Here is a tiny trained network, its code and every weight. The questions are about switching its units off for an input and a target symbol, where a switched-off unit gives its printed mean instead of its output.

import numpy as np


def w(rows, s, z=0):
    codes = np.array(rows[::2]) - 128.0
    scale = np.full(codes.shape[1], s)
    scale[-1] = z or s
    return codes * scale


def f(y):
    return np.maximum(y, 0)


def softmax(a):
    e = np.exp(a - a.max(-1, keepdims=True))
    return e / e.sum(-1, keepdims=True)


def log_softmax(a):
    a = a - a.max(-1, keepdims=True)
    return a - np.log(np.exp(a).sum(-1, keepdims=True))


def net(x, mask):
    ids = ['αδεζηθλξπστψω'.index(c) for c in x.split()]
    T = len(ids)
    res = E[ids] + P[:T]
    r = res
    for j in range(3):
        rows = slice(4 * j, 4 * j + 4)
        q, k, v = (r @ M[0][rows].T for M in (Q, K, V))
        z = softmax(np.where(np.tri(T) > 0, q @ k.T / 4**0.5, -1e9)) @ v
        o = O[0][rows]
        res = res + np.where(mask[j], z, o[:, -1]) @ o[:, :-1]
    y = f(res @ A[0][:, :-1].T + A[0][:, -1])
    res = res + np.where(mask[3:7], y, B[0][:, -1]) @ B[0][:, :-1]
    return log_softmax(res[-1] @ U[:, :-1].T + U[:, -1])


Q, K, V, O, A, B = {}, {}, {}, {}, {}, {}
E = w([
[129,155,173,134,148,160],'α',
[119,146,109,131,120,172],'δ',
[129,173,155,150,107,129],'ε',
[140,114,135,149,107,108],'ζ',
[100,170,151,131,138,157],'η',
[110,140,114,141,106,124],'θ',
[65,136,113,128,134,108],'λ',
[104,90,146,131,151,109],'ξ',
[142,99,137,129,145,159],'π',
[105,146,156,137,135,123],'σ',
[134,57,148,121,177,149],'τ',
[88,117,132,115,168,166],'ψ',
[152,144,154,2,104,102],'ω',
],0.02)
P = w([
[98,85,164,114,98,164],'0',
[144,134,87,135,173,116],'1',
[127,130,147,108,109,134],'2',
[162,143,78,105,203,100],'3',
[138,127,128,159,198,105],'4',
[107,116,86,150,108,154],'5',
[143,132,150,72,125,121],'6',
[133,126,87,170,196,114],'7',
[96,111,165,127,56,161],'8',
[171,161,93,39,129,113],'9',
[185,154,104,85,225,72],'10',
[85,105,115,252,162,142],'11',
[113,135,132,74,86,173],'12',
],0.015)
Q[0] = w([
[125,126,134,124,126,122],'H1',
[127,127,127,132,121,125],'H1',
[148,127,123,140,108,127],'H1',
[112,124,135,128,121,133],'H1',
[114,142,133,60,111,152],'H2',
[72,82,198,26,3,175],'H2',
[217,189,76,118,242,48],'H2',
[122,121,46,64,99,136],'H2',
[139,102,219,82,41,139],'H3',
[135,152,32,105,144,160],'H3',
[103,152,176,178,239,102],'H3',
[151,110,101,117,130,96],'H3',
],0.034)
K[0] = w([
[128,121,132,123,127,137],'H1',
[133,126,121,129,124,132],'H1',
[144,143,110,141,136,121],'H1',
[129,123,127,125,117,130],'H1',
[110,100,131,177,85,151],'H2',
[78,95,125,254,118,176],'H2',
[122,109,151,6,50,141],'H2',
[115,121,185,133,115,133],'H2',
[122,148,86,212,187,124],'H3',
[154,118,182,109,60,147],'H3',
[158,156,83,42,147,101],'H3',
[97,140,132,121,108,129],'H3',
],0.041)
V[0] = w([
[76,145,138,251,131,186],'H1',
[112,89,113,241,113,117],'H1',
[129,67,152,168,167,141],'H1',
[135,138,47,118,166,174],'H1',
[120,114,84,87,178,230],'H2',
[36,206,167,101,171,139],'H2',
[58,46,97,90,142,49],'H2',
[69,173,48,126,90,103],'H2',
[123,133,114,132,134,123],'H3',
[136,152,134,132,166,95],'H3',
[135,150,135,119,147,111],'H3',
[131,119,147,134,141,112],'H3',
],0.025)
O[0] = w([
[165,132,107,181,224,12,164],'H1',
[189,159,123,193,204,109,124],'H1',
[122,252,121,171,109,90,219],'H1',
[61,122,104,144,176,138,78],'H1',
[13,118,127,123,99,157,183],'H2',
[115,60,102,108,71,24,245],'H2',
[150,137,24,79,140,182,253],'H2',
[136,101,64,204,155,103,80],'H2',
[130,133,122,126,130,115,126],'H3',
[159,135,145,101,133,95,142],'H3',
[158,127,141,113,117,120,134],'H3',
[126,121,143,123,140,117,149],'H3',
],0.019,0.011)
A[0] = w([
[99,156,254,200,199,125,53],'N1',
[107,109,167,109,68,132,161],'N2',
[98,97,146,67,106,165,65],'N3',
[114,117,189,228,180,100,1],'N4',
],0.016,0.0066)
B[0] = w([
[117,3,136,96,198,132,183],'N1',
[158,163,76,113,131,151,251],'N2',
[121,103,161,172,147,101,232],'N3',
[152,204,138,171,12,191,195],'N4',
],0.017,0.021)
U = w([
[120,158,131,100,119,130,77],'α',
[108,194,147,62,58,120,18],'δ',
[142,168,203,129,151,24,254],'ε',
[81,207,189,91,142,124,182],'ζ',
[149,197,140,189,157,117,146],'η',
[38,164,124,31,91,97,81],'θ',
[153,136,159,109,109,121,121],'λ',
[109,124,140,73,143,119,129],'ξ',
[182,160,153,141,187,126,155],'π',
[114,121,150,2,73,130,85],'σ',
[154,141,84,138,156,97,33],'τ',
[99,146,117,97,98,180,74],'ψ',
[138,190,94,13,117,170,188],'ω',
],0.0055,0.0081)

Each question gives the input, a string of symbols that net reads in full, and the target symbol t.
The units are the heads (4 rows each of Q, K, V and O) and the neurons (one row each of A and B). Each row of codes is followed by its name. A weight is (code - 128) times the scale printed after its matrix; where a second scale follows, it is the last column's (O, A, B and U).
mask holds one flag per unit, heads first, then neurons. A switched-off unit (its flag False) gives its mean, the last column of its rows in O or B, instead of its output. The means were averaged over made-up inputs and are rounded, as every weight is.
A unit's drop is (log p(t) with every unit on - log p(t) with that unit switched off) / (log p(t) with every unit on - log p(t) with every unit switched off).
The circuit of an input: a set's keep is (log p(t) with only the set's units on - log p(t) with every unit switched off) / (log p(t) with every unit on - log p(t) with every unit switched off). Starting from all 7 units, units are removed one at a time, each time the one whose removal leaves the highest keep (on an exact tie, the one counted first), for as long as the keep stays at least 0.8.
circuit, biggest first: the units of the circuit, biggest drop first
most important unit: the unit with the biggest drop
top k neurons: the k neurons with the biggest drops, biggest first
which heads matter: for each layer, one digit per head in row order, 1 if its drop is at least 0.15 and else 0, layers parted by /
input ξ ψ σ λ, target ε: which heads matter -> 010
input ω σ ξ, target ψ: circuit, biggest first -> (N3 N2 H1)
input ξ ε λ ξ, target τ: which heads matter -> 010
input ξ ξ α η, target σ: most important unit -> N1
input ξ ξ ξ ξ λ ω σ ψ ξ λ ζ θ, target ω: which heads matter -> 110
input λ η ψ ξ ξ ξ ψ ξ α ψ, target σ: circuit, biggest first -> (N1 H2 N4)
input δ ψ σ η λ α ξ ψ σ, target θ: which heads matter -> 010
input θ θ λ ζ σ ε λ, target λ: top 2 neurons -> (N4 N1)
input θ ε ζ, target λ: circuit, biggest first -> (N4 N1 H2)
input η τ ξ η α, target δ: circuit, biggest first -> (N4 H2)
input σ σ ζ ψ σ ε α, target λ: circuit, biggest first -> (N1 N4 H2)
input θ ξ θ ξ ψ, target ω: top 2 neurons -> (N3 N1)
input ψ ξ λ ξ ξ δ τ, target ψ: top 2 neurons -> (N4 N1)
input ξ η ξ ξ ξ ξ ψ ξ α σ, target σ: most important unit -> N1
input π σ ξ θ ξ τ η, target ζ: circuit, biggest first -> (H2 N3)
input ε ψ λ δ λ η λ, target δ: top 2 neurons -> (N4 N3)
input ω ξ η λ σ, target ψ: top 2 neurons -> (N3 N2)
input ζ λ ξ σ ξ τ σ ξ λ λ, target τ: top 2 neurons -> (N4 N2)
input λ ξ ψ σ σ, target ε: which heads matter -> 011
input ξ ξ α ξ τ, target ω: most important unit -> H2
input π ψ ζ η π π σ, target ξ: circuit, biggest first -> (N1 H2)
input θ ξ ξ σ α ζ σ, target π: circuit, biggest first -> (H2 N1)
input ξ ω θ π ψ ξ ψ ω τ ξ ξ τ δ, target ζ: circuit, biggest first -> (N3 H2)
input α ζ λ λ σ λ ξ σ, target ω: top 2 neurons -> (N3 N1)
input ω λ α σ ω λ η, target τ: top 2 neurons -> (N3 N2)
input η σ ξ α ξ, target σ: top 2 neurons -> (N1 N4)
input λ σ ξ σ ψ η, target θ: circuit, biggest first -> (H2)
